Here is a tiny trained network, its code and every weight. The questions are about switching its units off for an input and a class, where a switched-off unit gives its printed mean instead of its output.

import numpy as np


def w(rows, s, z=0):
    codes = np.array(rows[::2]) - 128.0
    scale = np.full(codes.shape[1], s)
    scale[-1] = z or s
    return codes * scale


def f(y):
    return y / 2 * (1 + np.tanh(0.7978845608 * (y + 0.044715 * y**3)))


def log_softmax(a):
    a = a - a.max(-1, keepdims=True)
    return a - np.log(np.exp(a).sum(-1, keepdims=True))


def net(x, mask):
    res = np.array(x, float).reshape(1, 7) / 4 @ E
    y = f(res @ A[0][:, :-1].T + A[0][:, -1])
    res = res + np.where(mask, y, B[0][:, -1]) @ B[0][:, :-1]
    return log_softmax(res[-1] @ U[:, :-1].T + U[:, -1])


A, B = {}, {}
E = w([
[138,103,63,218,196,159,106],'x0',
[196,165,254,134,145,139,121],'x1',
[232,104,124,82,82,154,149],'x2',
[80,250,134,143,149,144,91],'x3',
[112,197,109,162,50,86,165],'x4',
[127,135,172,138,179,156,241],'x5',
[134,94,168,172,50,192,72],'x6',
],0.009)
A[0] = w([
[72,108,84,82,144,49,163,2],'N1',
[159,66,84,167,7,193,121,231],'N2',
[208,133,123,159,190,174,64,102],'N3',
[173,101,107,169,106,106,220,149],'N4',
[162,127,124,190,145,115,225,179],'N5',
[125,170,137,146,62,116,107,207],'N6',
[83,68,70,114,175,136,149,169],'N7',
[159,74,132,62,93,98,125,213],'N8',
[120,133,134,154,155,131,213,106],'N9',
[221,68,130,152,160,114,88,164],'N10',
[93,197,91,101,128,145,96,195],'N11',
[160,118,165,185,156,181,105,142],'N12',
[180,154,52,2,148,103,211,164],'N13',
[75,44,79,110,209,80,128,174],'N14',
[66,87,88,116,235,193,161,80],'N15',
[169,50,166,83,112,128,37,130],'N16',
],0.0087,0.0029)
B[0] = w([
[118,115,111,159,167,164,122,178],'N1',
[190,66,97,46,194,82,52,255],'N2',
[90,170,142,148,102,164,143,193],'N3',
[153,120,121,85,109,111,107,193],'N4',
[131,85,155,103,93,67,169,201],'N5',
[96,129,114,125,150,100,123,195],'N6',
[95,122,106,149,156,159,127,208],'N7',
[154,64,136,93,150,106,91,197],'N8',
[124,158,141,153,121,96,133,176],'N9',
[110,148,176,148,88,59,184,212],'N10',
[157,97,129,95,163,95,110,191],'N11',
[142,160,97,140,141,196,158,189],'N12',
[157,68,84,86,223,130,7,227],'N13',
[92,135,97,193,132,198,108,230],'N14',
[74,121,126,161,137,169,123,214],'N15',
[164,103,145,97,88,92,125,215],'N16',
],0.012,0.0083)
U = w([
[203,95,116,64,138,12,111,253],'0',
[124,140,150,168,84,131,254,62],'1',
[144,114,65,156,186,206,104,83],'2',
],0.011,0.0022)

Each question gives the input, the list of numbers given to net, and the class t.
The units are the neurons (one row each of A and B). Each row of codes is followed by its name. A weight is (code - 128) times the scale printed after its matrix; where a second scale follows, it is the last column's (A, B and U).
mask holds one flag per neuron, in row order. A switched-off neuron (its flag False) gives its mean, the last column of its row in B, instead of its output. The means were averaged over made-up inputs and are rounded, as every weight is.
A unit's drop is (log p(t) with every unit on - log p(t) with that unit switched off) / (log p(t) with every unit on - log p(t) with every unit switched off).
The circuit of an input: a set's keep is (log p(t) with only the set's units on - log p(t) with every unit switched off) / (log p(t) with every unit on - log p(t) with every unit switched off). Starting from the 12 units with the biggest drops (on a tie, the unit counted first), units are removed one at a time, each time the one whose removal leaves the highest keep (on an exact tie, the one counted first), for as long as the keep stays at least 0.8.
circuit, biggest first: the units of the circuit, biggest drop first
unit that matters most: the unit with the biggest drop
k most important neurons: the k neurons with the biggest drops, biggest first
drop when u is switched off: that unit's drop, to one decimal
input [8,0,2,2,-2,8,-3], class 1: unit that matters most -> N5
input [8,5,-1,-4,4,8,-6], class 1: 2 most important neurons -> [N2 N5]
input [-8,-2,-5,-6,3,-2,-8], class 2: circuit, biggest first -> [N1 N14]
input [-8,-2,-7,1,-1,-6,-4], class 2: circuit, biggest first -> [N1 N2]
input [-6,3,5,8,3,6,4], class 1: 3 most important neurons -> [N2 N13 N8]
input [2,7,2,-7,-6,8,5], class 1: 3 most important neurons -> [N13 N12 N3]
input [6,5,-8,-4,7,3,7], class 1: 2 most important neurons -> [N13 N12]
input [4,3,-8,-7,-1,2,4], class 1: circuit, biggest first -> [N13 N10 N2]
input [5,1,6,4,-5,-2,3], class 0: 2 most important neurons -> [N14 N10]
input [-2,3,-4,-4,-2,1,-3], class 2: circuit, biggest first -> [N2 N16]
input [4,5,-6,-4,-7,2,7], class 1: 2 most important neurons -> [N10 N13]
input [-7,-6,-1,1,3,-7,-7], class 2: circuit, biggest first -> [N1 N2]
input [3,1,7,-3,-7,4,-4], class 2: 2 most important neurons -> [N15 N14]
input [8,-1,5,-4,-4,-8,-6], class 2: circuit, biggest first -> [N14]
input [4,5,-5,-3,-1,-2,2], class 1: drop when N2 is switched off -> 0.1
input [3,5,-3,0,1,-4,0], class 1: drop when N2 is switched off -> 0.4
input [7,7,3,2,4,-3,1], class 1: drop when N13 is switched off -> 0.2
